Below are the code and all the weights of a small trained network. Each question names an input and a class and asks about switching units off, where a switched-off unit gives its printed mean instead of its output.

import numpy as np


def w(rows, s, z=0):
    codes = np.array(rows[::2]) - 128.0
    scale = np.full(codes.shape[1], s)
    scale[-1] = z or s
    return codes * scale


def f(y):
    return np.maximum(y, 0)


def log_softmax(a):
    a = a - a.max(-1, keepdims=True)
    return a - np.log(np.exp(a).sum(-1, keepdims=True))


def net(x, mask):
    res = np.array(x, float).reshape(1, 8) / 4 @ E
    y = f(res @ A[0][:, :-1].T + A[0][:, -1])
    res = res + np.where(mask, y, B[0][:, -1]) @ B[0][:, :-1]
    return log_softmax(res[-1] @ U[:, :-1].T + U[:, -1])


A, B = {}, {}
E = w([
[131,151,85,154,38,165,98,204,191],'x0',
[103,117,119,104,196,24,118,242,134],'x1',
[149,120,138,48,38,71,179,143,70],'x2',
[127,129,130,127,128,129,128,129,130],'x3',
[48,2,138,136,110,142,106,147,106],'x4',
[18,177,131,176,110,109,189,117,111],'x5',
[133,128,120,129,135,139,136,138,116],'x6',
[194,123,188,209,118,91,117,150,92],'x7',
],0.0097)
A[0] = w([
[135,156,175,144,100,224,143,89,111,74],'N0',
[137,119,86,107,162,98,100,208,126,85],'N1',
[75,125,64,70,150,114,153,128,175,223],'N2',
[87,170,138,158,81,137,129,165,129,132],'N3',
[89,10,142,136,112,126,106,146,117,120],'N4',
[195,249,125,114,127,93,119,122,172,97],'N5',
[145,107,114,184,46,197,152,84,105,99],'N6',
[100,122,171,125,220,111,144,50,101,96],'N7',
[156,121,102,141,93,111,70,129,128,177],'N8',
[141,115,167,98,173,81,144,74,110,130],'N9',
[96,137,96,67,139,198,137,119,130,128],'N10',
[126,156,142,135,92,137,93,146,178,100],'N11',
[142,136,134,165,116,106,93,127,91,255],'N12',
[189,140,102,112,108,178,110,79,118,119],'N13',
[126,127,133,128,88,146,110,148,154,62],'N14',
[127,154,119,130,150,94,141,207,160,113],'N15',
[124,149,66,146,108,131,138,158,151,112],'N16',
[209,90,127,76,157,154,63,148,141,200],'N17',
[132,60,128,120,104,140,74,141,119,119],'N18',
[145,109,132,71,80,92,173,141,101,88],'N19',
[123,119,180,207,112,107,143,150,108,217],'N20',
[123,140,97,198,75,141,131,204,169,83],'N21',
[174,169,123,124,125,107,121,127,145,185],'N22',
[138,124,102,155,192,152,152,115,167,135],'N23',
[136,100,155,156,118,137,139,147,106,137],'N24',
[129,127,102,141,70,127,95,155,180,86],'N25',
[138,112,146,176,170,180,157,88,160,97],'N26',
[79,27,146,173,83,162,113,142,107,119],'N27',
[149,120,177,88,72,182,98,81,87,86],'N28',
[44,180,124,197,115,113,201,132,104,169],'N29',
[75,93,64,89,115,132,127,85,139,168],'N30',
[144,127,112,84,93,94,131,120,104,108],'N31',
[130,128,96,149,173,129,69,114,140,91],'N32',
[120,127,123,172,172,148,109,135,168,105],'N33',
[175,89,101,102,93,111,183,127,106,108],'N34',
[140,134,102,120,84,135,111,167,153,78],'N35',
[129,131,150,110,148,73,107,177,99,104],'N36',
[117,129,128,172,185,154,74,134,156,111],'N37',
],0.012,0.0098)
B[0] = w([
[92,113,178,139,146,43,150,130,150,202],'N0',
[77,130,181,112,188,68,128,125,173,191],'N1',
[240,139,169,136,94,93,144,79,158,250],'N2',
[128,77,96,86,132,157,125,102,94,189],'N3',
[108,233,149,196,161,186,124,125,95,232],'N4',
[90,195,160,212,179,178,114,108,69,223],'N5',
[88,111,153,145,180,72,129,142,217,233],'N6',
[136,63,82,141,163,110,152,140,73,215],'N7',
[161,102,107,69,148,146,127,111,132,193],'N8',
[125,48,86,150,159,172,170,115,94,207],'N9',
[230,125,146,171,145,100,108,133,126,197],'N10',
[119,74,106,143,157,129,163,90,96,166],'N11',
[228,121,124,85,80,146,167,87,189,233],'N12',
[86,115,201,82,161,102,132,126,141,202],'N13',
[109,84,102,153,176,135,169,142,95,148],'N14',
[84,115,166,112,166,81,116,111,187,191],'N15',
[157,82,117,140,147,128,152,99,106,170],'N16',
[112,94,131,43,100,220,64,123,155,254],'N17',
[121,178,130,106,183,155,108,105,101,192],'N18',
[95,158,80,189,73,123,150,160,115,200],'N19',
[227,143,144,102,93,94,121,72,140,235],'N20',
[143,80,100,135,162,104,182,126,84,199],'N21',
[124,191,104,95,143,166,140,122,109,201],'N22',
[139,174,92,136,72,132,142,132,124,179],'N23',
[171,136,130,149,117,91,116,96,126,169],'N24',
[124,92,65,152,166,111,149,106,45,180],'N25',
[92,123,66,122,106,96,125,166,162,180],'N26',
[125,200,165,158,156,160,153,112,106,238],'N27',
[88,119,124,128,129,87,145,183,186,204],'N28',
[97,79,150,17,104,253,2,124,168,248],'N29',
[201,149,133,130,137,103,108,142,146,221],'N30',
[103,165,63,139,98,108,110,176,106,179],'N31',
[79,141,100,124,51,64,157,205,104,164],'N32',
[126,138,112,151,70,116,141,164,134,174],'N33',
[95,118,91,150,45,111,91,176,107,186],'N34',
[116,67,72,186,157,156,167,113,131,166],'N35',
[86,116,170,110,119,80,156,121,192,188],'N36',
[102,140,57,142,33,105,129,173,130,189],'N37',
],0.0075,0.012)
U = w([
[90,87,142,63,140,202,52,126,130,154],'0',
[52,107,186,131,197,53,138,139,184,67],'1',
[130,26,80,147,198,141,174,115,36,76],'2',
[98,240,161,178,198,182,111,116,64,84],'3',
[87,149,78,158,19,104,129,179,117,84],'4',
[165,131,136,109,140,132,123,106,135,230],'5',
[166,124,139,114,137,145,140,121,135,245],'6',
[248,133,153,136,125,101,111,107,139,67],'7',
],0.011)

Each question gives the input, the list of numbers given to net, and the class t.
The units are the neurons (one row each of A and B). Each row of codes is followed by its name. A weight is (code - 128) times the scale printed after its matrix; where a second scale follows, it is the last column's (A, B and U).
mask holds one flag per neuron, in row order. A switched-off neuron (its flag False) gives its mean, the last column of its row in B, instead of its output. The means were averaged over made-up inputs and are rounded, as every weight is.
A unit's drop is (log p(t) with every unit on - log p(t) with that unit switched off) / (log p(t) with every unit on - log p(t) with every unit switched off).
The circuit of an input: a set's keep is (log p(t) with only the set's units on - log p(t) with every unit switched off) / (log p(t) with every unit on - log p(t) with every unit switched off). Starting from the 12 units with the biggest drops (on a tie, the unit counted first), units are removed one at a time, each time the one whose removal leaves the highest keep (on an exact tie, the one counted first), for as long as the keep stays at least 0.8.
circuit, biggest first: the units of the circuit, biggest drop first
unit that matters most: the unit with the biggest drop
top k neurons: the k neurons with the biggest drops, biggest first
drop when u is switched off: that unit's drop, to one decimal
input [-2,1,0,4,-4,-1,-1,2], class 3: circuit, biggest first : [N5]
input [-1,4,8,8,-6,0,-1,8], class 4: top 2 neurons : [N19, N34]
input [1,-3,-8,4,8,3,-7,7], class 3: top 3 neurons : [N27, N4, N18]
input [-7,7,-8,-8,6,-3,-8,6], class 4: top 2 neurons : [N37, N32]
input [7,0,8,-2,-1,-7,4,8], class 4: top 2 neurons : [N34, N19]
input [0,0,-5,8,6,6,-4,-8], class 6: top 2 neurons : [N2, N17]
input [-1,3,-7,4,2,-5,-2,-5], class 4: circuit, biggest first : [N37, N32]
input [-5,-5,-4,4,-8,-1,2,6], class 3: top 2 neurons : [N5, N2]
input [-8,1,-2,8,-1,4,-7,-3], class 2: top 2 neurons : [N7, N9]
input [2,-4,7,-4,1,7,7,-7], class 0: top 2 neurons : [N29, N20]
input [8,3,-6,-8,-2,6,-7,-6], class 2: circuit, biggest first : [N21, N25]
input [-2,-5,7,-3,1,2,5,-5], class 4: top 2 neurons : [N19, N34]
input [-3,5,8,-8,6,-6,6,-3], class 4: top 3 neurons : [N19, N34, N29]
input [3,-3,-5,-3,5,2,-3,3], class 3: unit that matters most : N27
input [-7,2,5,-4,-2,3,7,3], class 2: top 2 neurons : [N9, N7]
input [1,0,3,5,6,4,5,-8], class 7: top 3 neurons : [N2, N30, N10]
input [0,8,7,8,-1,-6,2,2], class 1: top 3 neurons : [N1, N36, N29]
input [-3,3,-2,-4,7,4,-4,-5], class 3: drop when N12 is switched off : 0.1
input [3,4,8,-7,8,-7,3,-2], class 3: drop when N18 is switched off : 0.3
input [7,0,2,7,-2,8,6,6], class 0: unit that matters most : N29
input [-1,-7,4,6,-8,2,-6,-5], class 3: drop when N22 is switched off : 0.2
